(in the rows, 128 means zero)
Each row of numbers belongs to one of the things below and depends on some of the facts about them. Some rows are named. Which thing is each other row?

Known rows:
[114 128 159 111 122 113 112 118 111 111  95 158 137 137 108 160  98 127
 178 119 107 143 146 195 126 117 172 125 115 144 137 138 122 119 112 177
 131 124 127 164 105]: fuvam
[112 148 127 111 129 113  99 134 130 111 115 122 135 149 108 152  99 126
 117 128 103 166 130 143 125 117 124 115 111 109 154 144 129 113 110 143
 118 117 129 166 105]: sosi
[112 156 177 108 119 186 120 119 110 131  94 147 131 135 132 144 100 155
 120 130 146 139 149 143 129 117 140 132 139 160 132 129 123 144 154 149
 154 134 130 146 129]: bisoflir
[110 132 124 111 125 115 111 147 111 147 101 105 121 132 140 183 117 125
 125 126 133 143 125 122 127 146 102 110 141 115 149 131 138 112 112 153
 120 114 130 140 131]: ginam
[112 126 127 111 115 114 109 137 112 112 105 132 125 131 143 134 114 129
 118 119 113 142 125 122 124 122 103 130 120 124 142 131 129 115 109 140
 117 111 129 149 129]: bregrir
[112 148 127 112 128 114 100 134 129 110 116 123 133 146 107 151 100 126
 117 127 103 166 131 141 125 118 124 113 110 111 156 144 129 114 110 144
 120 117 128 163 104]: stopluni
[112 126 127 110 125 115 119 137 110 114 100 118 126 132 147 125 114 128
 117 119 115 143 119 122 126 126 103 143 124 116 131 130 125 115 109 136
 116 113 130 159 120]: kerum
[130 127 124 176 124 111 126 117 147 125 172 102 120 134 109 123 125 127
 112 122 105 197 102 120 127 159 103 129 113 106 133 131 119 119 108 130
 100 109 131 156 102]: sofles
[113 126 129 108 100 114 127 117 143 111  96 142 160 132 128 135 101 128
 116 134 135 138 124 120 125 151 102 112 112 121 147 165 173 116 108 133
 141 112 128 140 155]: mazos
[131 137 130 120 100 165 112 138 109 159 101 109 119 134 144 122 101 140
 115 118 179 139 106 122 134 116 105 127 156 111 115 127 120 154 143 132
 144 114 129 143 108]: pluse
[112 126 127 110 114 115 110 135 110 115 104 132 126 132 140 137 115 128
 119 119 112 142 127 122 125 123 104 123 119 128 141 130 135 115 110 139
 116 113 131 143 132]: brefe
[113 160 163 108 135 190 123 128 108 135  95 131 123 134 140 134 101 154
 126 128 141 141 147 148 129 117 145 148 149 153 121 125 120 140 153 147
 147 142 129 165 117]: bizam
[114 165 170 106 130 191 119 129 107 151  97 136 128 138 151 148 106 168
 133 129 132 141 156 154 137 116 146 150 145 158 116 127 121 151 142 136
 136 137 135 171 124]: suken
[155 125 128 147  99 112 108 129 112 135  99 115 120 134 109 122  99 125
 143 116 117 151 104 169 127 117 140 126 123 108 115 141 120 132 110 152
 125 114 127 160 102]: briplun
[136 138 130 114 100 164 118 132 109 157  99 104 119 132 144 121 101 138
 115 119 182 139 105 124 135 117 107 130 154 111 115 128 121 156 138 132
 147 114 129 143 108]: skifler
[112 127 125 109 125 114 117 138 109 115 103 116 127 131 148 124 115 128
 118 121 114 143 119 122 125 125 105 144 124 115 131 129 125 115 109 136
 116 113 129 159 120]: nubi
[155 125 129 152 100 110 100 127 113 137 102 132 120 135 109 126  99 127
 144 116 114 143 105 168 128 118 134 109 119 110 116 152 121 137 111 155
 122 112 127 144 105]: ploden
[111 140 127 124 159 165 142 117 134 134 148 110 118 131 122 121 147 153
 109 153 131 163 105 117 147 155 103 150 115 111 152 125 117 121 138 127
 121 112 130 142 107]: luskur
[110 125 128 109 107 115 113 142 110 128  99 113 133 132 147 134 121 127
 119 126 119 145 108 121 125 127 104 149 114 112 141 130 128 114 110 134
 107 111 130 165 114]: figru

Facts:
basik λ:sosi
bilus θ:a λ:tefle, kogek, dumer Ω:g
bisoflir θ:b λ:groklur, pogapi, gribigek Ω:g
bizam θ:b λ:fodrubak Ω:g
brasos θ:a λ:pogapi Ω:h
bregrir λ:flilek, kogek
brifa θ:a λ:flilek, foplam, fodrubak Ω:g
brika θ:b λ:sosi Ω:h
briplun θ:a λ:dumer Ω:h
brokli θ:c Ω:g
dasal θ:e λ:tefupu Ω:h
doma θ:e λ:brasos Ω:h
dropler λ:flugri, bisoflir
drores θ:b Ω:g
dumer θ:e λ:pogapi Ω:h
fereral θ:f λ:movom, kope Ω:g
figru λ:mufiplil
flebrum θ:e λ:pogapi Ω:h
flepuplik θ:e λ:doma, trezer Ω:h
flilek λ:pogapi, sosi, gribigek, brasos
flugri θ:a λ:brokli, skeskagrun Ω:h
fodrubak θ:f λ:pogapi Ω:g
foplam θ:a λ:gribigek Ω:h
fuflem θ:a λ:pogapi, gribigek Ω:h
fuvam θ:b λ:groklur Ω:h
ginam λ:movom
gribigek θ:c λ:pogapi, sosi Ω:g
gritrok θ:a λ:fodrubak, fuvam, fereral Ω:h
groklur θ:a λ:pogapi Ω:g
grubrul θ:d λ:groklur, drores, kope Ω:h
grufir λ:sosi, gribigek
gruzos θ:d Ω:h
guplovo λ:doma, nemu
kerum λ:vudru, kope, grufir
kigral θ:e λ:grubrul Ω:g
kigretrir θ:e λ:kogek Ω:g
klafas θ:b λ:bisoflir Ω:h
kogek λ:sosi, gribigek
kope λ:pogapi
kostiske θ:d Ω:g
leflu λ:sosi, fereral
loflaskar θ:d Ω:g
lolo θ:b Ω:g
luskur θ:e λ:sosi, stopluni Ω:g
luzim θ:b λ:plares Ω:h
mibral λ:movom, vofor
movom θ:b λ:pogapi, brasos, kope Ω:g
mufiplil θ:f Ω:h
muves θ:b Ω:h
nemu θ:e λ:pogapi Ω:g
nubi λ:sosi, brasos
paskavek λ:lolo, ginam
pesur θ:b Ω:g
pevem θ:a λ:trezer Ω:g
pidrel θ:c Ω:g
plalen θ:e Ω:h
plares θ:f Ω:h
pleklol λ:gribigek, kogek, ritisten, kope
ploden θ:a Ω:h
pluse θ:a λ:pogapi, rikan Ω:g
pogapi θ:a Ω:g
posu λ:kogek
puve λ:vofor
resto θ:a λ:vukun, pogapi Ω:g
rikan θ:b λ:pleklol Ω:h
ritisten θ:b λ:rurel, pogapi, fereral, grufir Ω:g
rurel λ:kigretrir, kope
sategri λ:gribigek
sifo θ:a λ:bregrir Ω:h
skeskagrun θ:d λ:foplam Ω:g
skifler θ:a λ:posu Ω:g
skistek θ:c λ:posu, flebrum, bisoflir Ω:g
sofles θ:c λ:gribigek Ω:h
sosi θ:f λ:pogapi Ω:h
statril θ:c λ:pogapi Ω:h
stopluni θ:f λ:pleklol, kope Ω:h
stoste θ:c λ:mazos, bisoflir Ω:g
stulil θ:f λ:pogapi Ω:g
suken θ:b λ:foplam Ω:g
sunin θ:a λ:sosi Ω:g
suras θ:a λ:rurel, vudru Ω:g
talas θ:b λ:sategri Ω:g
tefle θ:c λ:vudru Ω:h
tefupu θ:e λ:bisoflir Ω:g
trezer θ:f λ:guplovo, kigretrir, grufir Ω:g
trizo θ:a Ω:g
tuzam λ:nubam, kogek, fereral
viza θ:f λ:tefupu Ω:g
vofor θ:a λ:pogapi, bisoflir Ω:h
vudru θ:b λ:pogapi, bisoflir Ω:h
zamal θ:f Ω:h
zeger θ:e λ:kostiske Ω:g
ziplar θ:f λ:viza, kogek, brika Ω:g

Name these rows:
No name comes twice in this set of rows, the named rows included.
[112 148 127 112 128 114  99 133 134 111 116 121 135 151 108 155 101 127
 118 129 103 162 132 143 125 119 124 110 111 110 153 146 132 114 109 143
 118 114 128 159 105]	zamal
[115 151 129 114 102 155 116 143 111 122 100 110 120 134 132 144 100 147
 113 135 128 139 107 119 136 118 104 108 135 134 139 129 121 150 140 131
 149 113 130 153 136]	loflaskar
[111 145 184 110 112 183 102 123 111 115  97 176 119 134 118 156  99 161
 118 120 145 137 156 140 129 115 130 108 138 172 165 129 121 138 175 165
 158 124 129 142 138]	drores
[126 126 124 183 115 108 118 119 161 117 172 106 118 134 107 123 119 126
 112 121 105 183 103 120 127 158 101 111 112 108 150 132 120 119 109 130
 104 108 130 144 103]	tefle
[115 133 154 108 128 113 128 117 112 112  94 136 150 138 109 145  98 127
 177 121 107 148 141 196 126 118 178 145 115 131 117 138 122 122 110 165
 134 133 128 172 105]	klafas

Now the same things, written a new way:
Some rows with their names:
[129  78 161 116 132 131 129 144 153 142 133 125 120 127 146 108 105 137
 115 144 140 136 113  98 118  95 153 139]: zeger
[123 147 169 124 104 121 136 163 103 114 131 139 142 129 129 130 127 116
 125 119 110  97 116 126 105 146 111 112]: flilek
[159 159 157 138  88 127 122  99 172 129 127 105 137 128 109 129 120 138
 124 106 123 104 138 108 141 105 142 116]: flepuplik
[168  58 148 134 110 118 129 143 105 124 129 114  90 144 150 125 135 119
 128 145 134 101 113 160 135 114 131 134]: mufiplil
[137 170  89 144 152 143 122  80 138 155  91 136 179 132  55 179 136 113
 118  84 141 154 161 159 167 140 120 160]: ploden
[128 103 138 117 136 133 122 156 114 124 138 122 107 121 190  99 114 135
 134 145 127 145 125 105 108 118 132 127]: bizam
[131 105 134 124 141 115 137 158  92 125 142 119  78 123 227  88 113 126
 139 160 125 133 107 108 112 127 129 118]: fereral
[106 184  88 127 170 153 123 105 136 148 102 143 171 107 114 135 110 120
 129  86 139 188 158 112 128 146 114 165]: brifa
[100 181 105 131 183 143 141  90 147 150  90 148 158 109  98 126 119 124
 131  70 135 190 157 111 158 140 124 156]: pevem
[121 153 178 118  96 122 150 158  99 121 140 133 143 134 128 130 126 115
 117 122 113  97 113 134 118 151 112 105]: tuzam
[160  92 135 130 107 126 121 130 131 129 126 108 116 144 131 141 138 126
 129 128 130 112 130 146 145 120 135 133]: muves
[108  28  87 126 193 133  87 109 156 107 156 129  78 119  60 102 131 148
 128 192 148 121 118  85 128 125 155 157]: brokli
[122 148 147 119 106 131 130 128 139 137 140 112 117 117 179 101 100 137
 120 139 127 132 121  84 102 114 146 123]: luskur
[117 125 142 123 102 108 148 152  93 118 123 138 134 136 115 129 134 124
 120 112 113  97 110 138  94 142 120 101]: kogek
[122 130 168 123 105 119 140 157 111 115 142 148 155 131 133 136 135 122
 131 127 116 103 110 156 124 131 110 110]: puve
[149 145 118 139  71 126 115  98 155 128 134 113 132 134 133 150 124 141
 123 132 124 105 137 132 125 106 143 111]: flebrum
[ 99 187  91 125 169 146 138  91 121 154  98 141 159 111 107 137 115 120
 127  88 136 188 157 119 139 154 118 153]: sunin
[122 137 142 130 116 111 139 169  96 119 127 149 139 143 143 128 132 123
 125 136 108 103 108 130 116 142 118  99]: kope
[116 102 127 119  97 124 127 124 150 134 134 124 110 122 202 122 113 142
 125 146 135 134 112 117  89  90 152 123]: tefupu

Rows to name:
No name comes twice in this set of rows, the named rows included.
[119  96 158 128 107 113 138 154 101 115 130 154 148 137 133 135 139 123
 127 128 118 109 108 162 111 121 118 117]	mazos
[105 129  94 127 181 143 134 104 122 158  91 155 157 119 118 133 115 118
 124  90 147 188 147 128 145 133 124 168]	trizo
[162 121 106 140  94 110 129 131  94 120 123 101  89 137 168 128 137 120
 136 135 122  96 122 140 107 131 126 112]	sosi
[133 206  59 152 145 136 116  62 137 147  86 136 178 132  64 169 142 119
 127  78 131 158 164 137 158 151 116 144]	brasos
[132 112 152 120 118 119 137 151 102 119 147 123  81 112 217  94 119 130
 145 166 124 135 113 120 117 119 125 124]	stulil
[ 97 169  35 143 181 128 124  97 110 151  82 160 156 123 135 132 125 127
 135 100 131 194 147 125 125 138 127 140]	pogapi
[131 169  58 148 134 144 100  78 120 143  88 133 179 129  67 172 137 116
 126  73 135 158 166 152 124 152 111 160]	foplam
[102  59  72 128 198 127  98 107 143 109 151 116  71 122  68  89 130 150
 130 181 140 114 121  65 125 139 157 136]	gribigek
[128  64 151 115 142 126 129 152 115 131 129 124  98 127 174  97 118 134
 132 138 135 140 119 118 124 107 141 139]	pesur
[110  36 106 121 206 130 105 117 156 118 157 124  68 126  54  99 128 143
 122 197 150 120 121  83 154 131 162 153]	pidrel

Now the same things, written a new way:
Named rows:
[156 123  95 150 184 175  84  87 136 111 109 157 181 147 113  87 147 109
 179 162  91 192  93  89  86  65 154 165  92  86  70  87 152 153 183 150
 129 170  90 193  90]: doma
[107 156  99 116 176 129 106 171 170 170 134 150 175 154 132 159  96 164
  90 106 161  84 108 113 102 169  91 172 141 169 166 129  82 105 157 115
  92 118 121  92 117]: statril
[128 129 171 144 104 155 130  94 152 144 112  80 140 123  76 158 122 114
 153 147  69 121 111 142 128 151 151 183 124 174  73 141 126 134 158 148
 143 170  98 181 138]: fuvam
[128  99 144 140 141  84  98 121 129 136 105 113 155 135 151 142  95 160
 107 107 149 141 111 130  89 131 124 139 109 125 131 132 107 107 134 127
 150 102 119 123 126]: ginam
[104 175 106 143 140 179 147 161 130 168 179  95 109 152  99 135 139 167
  92 161 156  89  97 117 164 184  91 143 158 177 162 157  92 102 156 147
 110 133 201 103 143]: ploden
[123  98 136 130 144 104 108 131  96 149 104 117 136 131 124 147 107 154
  97 120 134 140 121 122  88 134  94 117 118 107 142 125 145 115 125 107
 137  98 111 129 134]: mazos
[115 130 101 107 178 146  89 163 151 170 169 101 176 132 124 151  90 166
  89 101 151  86 124 110  91 177  77 168 141 174 165 134  82 107 131  91
  94 128 126  91 115]: sofles
[170 131 118 126 138 179  88  83 104  93 103 168 136 117 138  88 132  70
 180 112 147 199 108  87  90  62 161  76  91  66  68  82 182 175 141 100
 133 145  88 183  92]: kigretrir
[137 116 168 138 109 164 130  98 156 147 112  87 141 116  75 156 141 123
 142 143  70 151 108 144 140 116 151 183 142 174  74 139 137 142 148 148
 135 170  95 188 133]: klafas
[129  94 138 130 141  95 100 126 117 137 105 121 143 131 139 145  97 157
 101 108 145 146 115 124  89 118 118 126 115 134 136 129 129 116 138 112
 137 100 109 121 129]: figru
[114 131  89 150 118 162 154  88 101 150 198 162 157 124 130  80 166  94
 178 183  68 109 160 164 158  78 157 186  95 142 161 158  92 159 175 167
 168 165 133  93 160]: stopluni
[114 168 147 118  94 151 161 167 143 115 165 120  86 123 150 107 149 155
 100 106 171  95 121 143 178 168 130  76 153 162 156 151 101 102  92 135
 123 108 200 109 133]: suras
[121 103  95 133 151  63  90 110 101 130 108 127 156 151 157 147  94 168
 103  98 173 127 165 109 119 136  88  82 180  71 166  88  89 107  78 142
  84  96 136  88 116]: skeskagrun
[122 139  92 128  86  96 172 147  98 102 147 174  91 104 159  87 170  61
 179 170  77 109 182 169 179  64 160 143 104  81 150 155 145 169 115 152
 162 127 126  96 154]: fodrubak
[133 132 168 140 107 144 142 111 170 150 106 103 141 122  77 161 139 111
 147 161  71 116 105 132 156  97 153 184 151 177  71 137 132 144 162 156
 136 170  94 186 131]: vudru
[123 128 120  73 126  72 144 169 155 109 121 139 114 109 160 132 106 136
  89 100 165  89 175 116 108 162  79  91 166 152 163 105 102 108  80  82
  88 110 121  91 107]: gribigek
[133  94 139 130 147  97  97 129 125 139 105 125 147 131 142 148 100 154
 102 107 146 150 111 125  89 104 123 124 115 142 135 130 124 116 138 115
 137 101 106 122 127]: puve
[136 124 178 119  82 130 165 126  93 104 102  90  87 101  84 143 157  71
 157 124  78 145 168 160 162 156 141 113 122  80  69 111 175 133  84 121
 141 152 105 187 141]: lolo
[107 168 107 143 148 173 136 156 162 163 188  93 119 150 113 131 134 169
  94 141 161  91  94 122 163 179 109 151 159 179 163 155  86 103 158 152
 115 138 202 103 136]: flugri

Which thing is each row?
No name comes twice in this set of rows, the named rows included.
[151 126  93 150 183 179  89  87  97 123 107 144 181 138  95  95 156  94
 178 182  79 187  91  87  87  65 145 152  92  74  69  85 171 160 175 137
 130 166  87 192  91]	plalen
[140 139 178 119  84  92 162 128 136  96 103  97  90 102 111 150 140  66
 172 114  84 123 161 153 166 129 156 130 124 107  68 112 159 132  92 131
 154 160 101 177 131]	ritisten
[106 169 103 140 147 167 148 167 178 165 180 129 119 152 123 153 145 167
  94 155 163  87  94 115 176 151 123 150 176 182 162 154  89 108 167 160
 109 134 196 112 127]	vofor
[172  96 114 138 158 170 102  89 116  94 104 168 161 101 136  78 170  87
 178 116 130 209  98  91  90  63 159  75  97  72  66  84 180 161  99 124
 131 145  90 197  91]	tefupu
[128 103 146 120 136  91  86 100 114 134 107  97 146 126 150 149  80 146
 120 108 146 117 129 116  90 137 115 124 105 145 131 130 120 123 146  97
 157 104 109  96 126]	pleklol
[107 120  90 148 184  80  86  96 100 174 110 130 180 174 109 158  85 172
  93 103 172  97 118 100  94 172  79 152 182  92 165  98  86 113 118 161
  83  96 121  91 133]	gruzos
[126 122  97 145  85 104 170 110  95 102 182 171  99 101 161  70 171  67
 180 137  77 142 183 179 176  69 159 158  93  70 147 157 111 147 109 163
 173 138 155  95 156]	fereral
[136 125 166 138 105 146 152 106 176 108 110  95 123 143  74 134 117 120
 149 140  69 133 117 136  96 172 154 181 143 176  74 148 159 139 159 143
 102 172  92 183 143]	brika
[127 133 172 142 100 162 124  89 143 142 114  75 140 126  77 156 107 109
 161 148  69 114 118 138 128 167 151 182 117 171  73 139 124 135 162 143
 152 172 101 169 140]	rikan
[138  99 132  92 140 111  92 116 136 108 104 132 119 138 134 140  76 150
 110 107 150 131 131 113  90 144 129 116 120 167 143 139 163 147 149  85
 110 101  98  96 131]	kogek
[130 103 128 113 141  69 112 144 149 116 104 131 135 137 147 143  87 147
 108 117 135 116 125 108  87 120 111 131 141 163 137 130 150 125 138 102
 120 103  99 109 124]	flilek
[135 143 179 132  82  76 164 133 144  99 103  95  91 107 124 148 140  65
 172 115  83 109 159 155 159 137 159 146 117  95  66 113 140 119  97 150
 163 163 109 180 129]	movom

